Here is a tiny trained network, its code and every weight. The questions are about switching its units off for an input and a class, where a switched-off unit gives its printed mean instead of its output.

import numpy as np


def w(rows, s, z=0):
    codes = np.array(rows[::2]) - 128.0
    scale = np.full(codes.shape[1], s)
    scale[-1] = z or s
    return codes * scale


def norm(h):
    return h / np.sqrt((h * h).mean(-1, keepdims=True) + 1e-5)


def f(y):
    return np.maximum(y, 0)


def log_softmax(a):
    a = a - a.max(-1, keepdims=True)
    return a - np.log(np.exp(a).sum(-1, keepdims=True))


def net(x, mask):
    res = np.array(x, float).reshape(1, 6) / 4 @ E
    u = 0
    for l in range(3):
        y = f(norm(res) @ A[l][:, :-1].T + A[l][:, -1])
        res = res + np.where(mask[u : u + 4], y, B[l][:, -1]) @ B[l][:, :-1]
        u += 4
    return log_softmax(norm(res)[-1] @ U[:, :-1].T + U[:, -1])


A, B = {}, {}
E = w([
[123,161,186,111],'x0',
[133,178,43,37],'x1',
[213,246,140,139],'x2',
[176,89,89,101],'x3',
[24,103,171,1],'x4',
[137,68,127,46],'x5',
],0.0073)
A[0] = w([
[11,105,159,114,163],'L0N0',
[152,70,160,171,70],'L0N1',
[105,162,100,140,255],'L0N2',
[94,183,138,131,13],'L0N3',
],0.012,0.0021)
B[0] = w([
[75,124,42,96,255],'L0N0',
[72,177,167,115,186],'L0N1',
[89,23,97,234,194],'L0N2',
[167,156,254,248,161],'L0N3',
],0.0088,0.0058)
A[1] = w([
[108,191,179,46,125],'L1N0',
[99,200,99,164,108],'L1N1',
[215,94,108,71,7],'L1N2',
[169,222,254,159,166],'L1N3',
],0.0084,0.0019)
B[1] = w([
[129,190,245,122,178],'L1N0',
[121,126,111,229,190],'L1N1',
[188,192,100,107,157],'L1N2',
[90,187,181,183,253],'L1N3',
],0.011,0.0048)
A[2] = w([
[169,1,98,178,10],'L2N0',
[234,123,54,112,159],'L2N1',
[156,2,88,117,5],'L2N2',
[154,158,180,115,38],'L2N3',
],0.0088,0.0017)
B[2] = w([
[147,178,164,141,227],'L2N0',
[125,131,6,94,251],'L2N1',
[133,152,156,138,222],'L2N2',
[191,177,101,137,185],'L2N3',
],0.014,0.0025)
U = w([
[99,102,125,137,21],'0',
[158,108,29,87,203],'1',
[37,9,144,59,206],'2',
[130,98,46,218,156],'3',
[172,132,175,89,76],'4',
[136,124,210,87,52],'5',
[192,80,161,117,2],'6',
[139,172,192,253,202],'7',
],0.017,0.0073)

Each question gives the input, the list of numbers given to net, and the class t.
The units are the neurons (one row each of A and B). Each row of codes is followed by its name. A weight is (code - 128) times the scale printed after its matrix; where a second scale follows, it is the last column's (A, B and U).
mask holds one flag per neuron, layer by layer. A switched-off neuron (its flag False) gives its mean, the last column of its row in B, instead of its output. The means were averaged over made-up inputs and are rounded, as every weight is.
A unit's drop is (log p(t) with every unit on - log p(t) with that unit switched off) / (log p(t) with every unit on - log p(t) with every unit switched off).
The circuit of an input: a set's keep is (log p(t) with only the set's units on - log p(t) with every unit switched off) / (log p(t) with every unit on - log p(t) with every unit switched off). Starting from all 12 units, units are removed one at a time, each time the one whose removal leaves the highest keep (on an exact tie, the one counted first), for as long as the keep stays at least 0.8.
units of the circuit, in order: the units of the circuit, biggest drop first
top k neurons: the k neurons with the biggest drops, biggest first
k most important neurons of layer l: the k neurons of layer l with the biggest drops, biggest first
drop of u: that unit's drop, to one decimal
input [8,5,8,0,4,2], class 7: units of the circuit, in order : (L1N3; L0N3)
input [5,-6,-1,7,4,-1], class 2: top 2 neurons : (L0N0; L1N3)
input [5,5,-5,2,-6,-1], class 1: units of the circuit, in order : (L2N1; L1N3)
input [8,1,2,4,-5,5], class 1: most important neuron of layer 0 : (L0N1)
input [-2,3,2,4,-2,-1], class 1: top 2 neurons : (L2N1; L1N3)
input [6,2,8,2,7,4], class 7: 2 most important neurons of layer 0 : (L0N0; L0N3)
input [-2,-1,1,6,-3,-1], class 1: 2 most important neurons of layer 0 : (L0N3; L0N2)
input [-2,4,-2,1,-6,4], class 1: drop of L2N1 : 0.2
input [6,7,5,-3,7,-1], class 7: drop of L0N3 : 0.5
input [2,3,-1,4,-6,4], class 1: drop of L1N0 : 0.0
